Here is a tiny trained network, its code and every weight. The questions are about switching its units off for an input and a class, where a switched-off unit gives its printed mean instead of its output.

import numpy as np


def w(rows, s, z=0):
    codes = np.array(rows[::2]) - 128.0
    scale = np.full(codes.shape[1], s)
    scale[-1] = z or s
    return codes * scale


def f(y):
    return y / 2 * (1 + np.tanh(0.7978845608 * (y + 0.044715 * y**3)))


def log_softmax(a):
    a = a - a.max(-1, keepdims=True)
    return a - np.log(np.exp(a).sum(-1, keepdims=True))


def net(x, mask):
    res = np.array(x, float).reshape(1, 4) / 4 @ E
    y = f(res @ A[0][:, :-1].T + A[0][:, -1])
    res = res + np.where(mask, y, B[0][:, -1]) @ B[0][:, :-1]
    return log_softmax(res[-1] @ U[:, :-1].T + U[:, -1])


A, B = {}, {}
E = w([
[184,160,196,143,51,45,16],'x0',
[43,112,90,133,66,216,86],'x1',
[108,127,108,61,238,82,1],'x2',
[114,70,134,87,128,118,130],'x3',
],0.0099)
A[0] = w([
[185,107,143,148,95,111,215,234],'neuron 1',
[98,115,114,142,108,201,166,171],'neuron 2',
[109,139,127,116,116,97,69,1],'neuron 3',
[149,157,148,115,146,54,52,73],'neuron 4',
[89,136,101,104,241,133,81,122],'neuron 5',
[77,148,137,129,39,212,107,186],'neuron 6',
[134,129,158,128,4,70,74,58],'neuron 7',
[81,115,114,138,71,222,17,78],'neuron 8',
],0.015,0.0026)
B[0] = w([
[132,248,126,110,201,113,154,229],'neuron 1',
[16,55,139,99,77,126,91,205],'neuron 2',
[140,83,110,173,119,157,77,171],'neuron 3',
[161,2,113,130,80,163,67,226],'neuron 4',
[184,254,155,150,152,91,189,233],'neuron 5',
[113,57,110,140,42,152,62,224],'neuron 6',
[151,227,129,115,229,102,188,250],'neuron 7',
[118,205,149,110,177,104,234,235],'neuron 8',
],0.01,0.015)
U = w([
[102,207,164,90,105,113,198,253],'0',
[176,193,178,112,132,86,160,129],'1',
[143,1,116,146,21,177,11,37],'2',
],0.0086,0.0017)

Each question gives the input, the list of numbers given to net, and the class t.
The units are the neurons (one row each of A and B). Each row of codes is followed by its name. A weight is (code - 128) times the scale printed after its matrix; where a second scale follows, it is the last column's (A, B and U).
mask holds one flag per neuron, in row order. A switched-off neuron (its flag False) gives its mean, the last column of its row in B, instead of its output. The means were averaged over made-up inputs and are rounded, as every weight is.
A unit's drop is (log p(t) with every unit on - log p(t) with that unit switched off) / (log p(t) with every unit on - log p(t) with every unit switched off).
most important unit: the unit with the biggest drop
top k neurons: the k neurons with the biggest drops, biggest first
drop of u: that unit's drop, to one decimal
input [-3,1,-7,2], class 2: top 2 neurons => [neuron 7; neuron 8]
input [-6,1,-7,0], class 2: most important unit => neuron 2
input [5,-1,8,-2], class 2: top 2 neurons => [neuron 4; neuron 3]
input [6,0,7,-6], class 2: top 3 neurons => [neuron 4; neuron 3; neuron 1]
input [1,-8,7,-7], class 2: top 2 neurons => [neuron 4; neuron 7]
input [7,-1,8,5], class 2: top 3 neurons => [neuron 4; neuron 3; neuron 1]
input [7,-7,1,1], class 2: top 3 neurons => [neuron 4; neuron 5; neuron 8]
input [-8,1,-3,5], class 2: drop of neuron 2 => 0.3
input [-4,2,-5,-4], class 2: drop of neuron 7 => 0.1
input [7,-6,8,-7], class 2: drop of neuron 4 => 1.4
